Here is a tiny trained network, its code and every weight. The questions are about switching its units off for an input and a class, where a switched-off unit gives its printed mean instead of its output.

import numpy as np


def w(rows, s, z=0):
    codes = np.array(rows[::2]) - 128.0
    scale = np.full(codes.shape[1], s)
    scale[-1] = z or s
    return codes * scale


def norm(h):
    return h / np.sqrt((h * h).mean(-1, keepdims=True) + 1e-5)


def f(y):
    return np.maximum(y, 0)


def log_softmax(a):
    a = a - a.max(-1, keepdims=True)
    return a - np.log(np.exp(a).sum(-1, keepdims=True))


def net(x, mask):
    res = np.array(x, float).reshape(1, 4) / 4 @ E
    u = 0
    for l in range(3):
        y = f(norm(res) @ A[l][:, :-1].T + A[l][:, -1])
        res = res + np.where(mask[u : u + 4], y, B[l][:, -1]) @ B[l][:, :-1]
        u += 4
    return log_softmax(norm(res)[-1] @ U[:, :-1].T + U[:, -1])


A, B = {}, {}
E = w([
[104,219,238,170,194,174,120,59],'x0',
[14,225,102,79,6,76,254,164],'x1',
[124,118,151,27,127,242,132,173],'x2',
[101,123,111,85,54,170,33,124],'x3',
],0.0074)
A[0] = w([
[108,137,76,172,132,91,114,103,43],'0.n1',
[189,148,149,77,50,203,140,163,60],'0.n2',
[62,168,95,72,189,223,162,165,103],'0.n3',
[31,52,195,2,214,183,169,186,6],'0.n4',
],0.0061,0.0019)
B[0] = w([
[128,116,8,171,159,118,109,79,183],'0.n1',
[144,156,122,143,144,97,164,129,222],'0.n2',
[147,174,92,156,111,127,135,118,243],'0.n3',
[126,126,99,121,112,122,123,76,252],'0.n4',
],0.015,0.0031)
A[1] = w([
[68,210,226,137,146,124,107,115,2],'1.n1',
[145,93,98,118,86,83,151,204,39],'1.n2',
[67,144,125,125,93,106,146,130,76],'1.n3',
[112,254,234,141,145,122,94,127,62],'1.n4',
],0.0077,0.0029)
B[1] = w([
[184,53,146,57,135,49,102,169,211],'1.n1',
[157,33,190,54,84,155,93,170,214],'1.n2',
[30,124,98,240,159,216,226,225,214],'1.n3',
[178,55,156,124,68,44,161,254,252],'1.n4',
],0.0084,0.0039)
A[2] = w([
[70,188,83,241,102,108,157,99,251],'2.n1',
[190,165,81,63,172,203,136,109,216],'2.n2',
[155,156,250,103,127,73,126,151,26],'2.n3',
[132,42,130,95,150,86,156,254,174],'2.n4',
],0.0089,0.0025)
B[2] = w([
[63,177,104,87,121,143,150,108,239],'2.n1',
[88,137,123,171,203,123,105,62,188],'2.n2',
[143,9,95,94,103,108,119,182,169],'2.n3',
[144,131,197,116,123,132,151,192,254],'2.n4',
],0.012,0.0085)
U = w([
[192,14,198,38,95,24,66,255,4],'0',
[72,191,54,142,181,91,93,22,102],'1',
[79,144,189,116,201,109,74,175,216],'2',
],0.0061,0.0026)

Each question gives the input, the list of numbers given to net, and the class t.
The units are the neurons (one row each of A and B). Each row of codes is followed by its name. A weight is (code - 128) times the scale printed after its matrix; where a second scale follows, it is the last column's (A, B and U).
mask holds one flag per neuron, layer by layer. A switched-off neuron (its flag False) gives its mean, the last column of its row in B, instead of its output. The means were averaged over made-up inputs and are rounded, as every weight is.
A unit's drop is (log p(t) with every unit on - log p(t) with that unit switched off) / (log p(t) with every unit on - log p(t) with every unit switched off).
The circuit of an input: a set's keep is (log p(t) with only the set's units on - log p(t) with every unit switched off) / (log p(t) with every unit on - log p(t) with every unit switched off). Starting from all 12 units, units are removed one at a time, each time the one whose removal leaves the highest keep (on an exact tie, the one counted first), for as long as the keep stays at least 0.8.
units of the circuit, in order: the units of the circuit, biggest drop first
top k neurons: the k neurons with the biggest drops, biggest first
top k neurons in layer l: the k neurons of layer l with the biggest drops, biggest first
drop when u is switched off: that unit's drop, to one decimal
input [-4,-5,-5,7], class 1: units of the circuit, in order => [1.n4 2.n4]
input [-1,1,-3,-8], class 1: units of the circuit, in order => [1.n4 1.n1 2.n4]
input [6,-2,8,8], class 1: units of the circuit, in order => [2.n2 2.n4]
input [5,5,-1,8], class 0: units of the circuit, in order => [1.n4 1.n1]
input [-1,3,3,-8], class 1: units of the circuit, in order => [1.n4 0.n4 0.n3 2.n4]
input [8,-4,6,3], class 0: units of the circuit, in order => [1.n4 2.n3]
input [-6,-4,-8,2], class 1: units of the circuit, in order => [0.n1 1.n4]
input [8,-8,1,-7], class 0: top 3 neurons => [1.n4 2.n3 0.n1]
input [6,-2,8,0], class 1: units of the circuit, in order => [0.n4 2.n4]
input [6,4,6,-4], class 0: top 2 neurons => [1.n4 0.n1]
input [-4,2,6,7], class 1: top 2 neurons in layer 2 => [2.n2 2.n4]
input [8,5,-4,3], class 0: top 2 neurons in layer 1 => [1.n1 1.n4]
input [-3,-1,8,-3], class 1: top neuron => [0.n4]
input [4,3,0,8], class 0: top 2 neurons => [1.n4 1.n1]
input [8,-4,-8,-6], class 0: top 2 neurons in layer 0 => [0.n4 0.n3]
input [1,-1,8,5], class 1: drop when 1.n2 is switched off => 0.0
input [6,-5,-3,5], class 0: drop when 1.n4 is switched off => 0.1
